Below is a small trained network, with its code and all its weights. Each question gives an input and a class and asks what happens when units are switched off, that is, made to give their printed mean instead of their output.

import numpy as np


def w(rows, s, z=0):
    codes = np.array(rows[::2]) - 128.0
    scale = np.full(codes.shape[1], s)
    scale[-1] = z or s
    return codes * scale


def norm(h):
    return h / np.sqrt((h * h).mean(-1, keepdims=True) + 1e-5)


def f(y):
    return y / 2 * (1 + np.tanh(0.7978845608 * (y + 0.044715 * y**3)))


def log_softmax(a):
    a = a - a.max(-1, keepdims=True)
    return a - np.log(np.exp(a).sum(-1, keepdims=True))


def net(x, mask):
    res = np.array(x, float).reshape(1, 3) / 4 @ E
    u = 0
    for l in range(4):
        y = f(norm(res) @ A[l][:, :-1].T + A[l][:, -1])
        res = res + np.where(mask[u : u + 3], y, B[l][:, -1]) @ B[l][:, :-1]
        u += 3
    return log_softmax(norm(res)[-1] @ U[:, :-1].T + U[:, -1])


A, B = {}, {}
E = w([
[27,88,121,29],'x0',
[58,239,135,92],'x1',
[130,136,3,226],'x2',
],0.0053)
A[0] = w([
[125,116,100,91,85],'0.n1',
[210,128,171,115,2],'0.n2',
[60,111,198,246,138],'0.n3',
],0.011,0.0056)
B[0] = w([
[66,82,208,171,92],'0.n1',
[150,118,237,253,204],'0.n2',
[131,95,107,154,254],'0.n3',
],0.0058,0.00068)
A[1] = w([
[186,20,255,86,86],'1.n1',
[173,243,243,143,110],'1.n2',
[174,42,250,192,1],'1.n3',
],0.0078,0.0081)
B[1] = w([
[120,195,18,41,255],'1.n1',
[127,16,209,228,243],'1.n2',
[154,255,187,171,159],'1.n3',
],0.0097,0.0033)
A[2] = w([
[254,106,127,179,2],'2.n1',
[151,140,191,146,87],'2.n2',
[219,241,112,182,52],'2.n3',
],0.0087,0.0039)
B[2] = w([
[140,186,41,11,214],'2.n1',
[75,112,156,118,150],'2.n2',
[13,204,222,171,252],'2.n3',
],0.012,0.0029)
A[3] = w([
[124,155,208,12,48],'3.n1',
[163,1,81,190,177],'3.n2',
[93,211,3,112,5],'3.n3',
],0.0086,0.0021)
B[3] = w([
[171,171,124,250,220],'3.n1',
[96,106,207,124,201],'3.n2',
[198,108,126,71,255],'3.n3',
],0.011,0.0041)
U = w([
[74,248,155,181,4],'0',
[153,142,12,63,218],'1',
[69,16,187,147,176],'2',
],0.017,0.0024)

Each question gives the input, the list of numbers given to net, and the class t.
The units are the neurons (one row each of A and B). Each row of codes is followed by its name. A weight is (code - 128) times the scale printed after its matrix; where a second scale follows, it is the last column's (A, B and U).
mask holds one flag per neuron, layer by layer. A switched-off neuron (its flag False) gives its mean, the last column of its row in B, instead of its output. The means were averaged over made-up inputs and are rounded, as every weight is.
A unit's drop is (log p(t) with every unit on - log p(t) with that unit switched off) / (log p(t) with every unit on - log p(t) with every unit switched off).
The circuit of an input: a set's keep is (log p(t) with only the set's units on - log p(t) with every unit switched off) / (log p(t) with every unit on - log p(t) with every unit switched off). Starting from all 12 units, units are removed one at a time, each time the one whose removal leaves the highest keep (on an exact tie, the one counted first), for as long as the keep stays at least 0.8.
circuit, biggest first: the units of the circuit, biggest drop first
top k neurons: the k neurons with the biggest drops, biggest first
top k neurons in layer l: the k neurons of layer l with the biggest drops, biggest first
drop of u: that unit's drop, to one decimal
input [-3,-2,-8], class 0: top 2 neurons in layer 1	1.n1, 1.n3
input [-5,0,3], class 1: top 2 neurons	2.n1, 1.n3
input [6,-8,-8], class 1: circuit, biggest first	1.n1
input [0,-2,-7], class 0: top 3 neurons	3.n1, 0.n2, 1.n3
input [-1,-2,-6], class 0: top 3 neurons	0.n2, 1.n3, 1.n1
input [-1,-5,-8], class 0: top 2 neurons	1.n3, 0.n2
input [8,1,-5], class 0: top 2 neurons	3.n1, 2.n1
input [3,-5,8], class 2: top 2 neurons	3.n2, 1.n1
input [7,2,-5], class 0: top 3 neurons	3.n1, 2.n1, 3.n3
input [7,1,-8], class 0: top 2 neurons	3.n1, 2.n1
input [5,-1,-6], class 1: top 2 neurons	1.n1, 2.n3
input [8,1,-3], class 0: top 4 neurons	3.n1, 2.n1, 1.n1, 3.n3
input [5,-1,4], class 2: top 2 neurons	1.n1, 2.n1
input [-6,-6,3], class 1: top neuron	2.n1
input [2,-5,5], class 2: top 2 neurons in layer 1	1.n3, 1.n1
input [8,7,5], class 1: drop of 2.n3	0.2
input [-4,-4,-8], class 0: drop of 1.n3	1.0
input [-7,-7,-6], class 0: drop of 2.n3	0.1
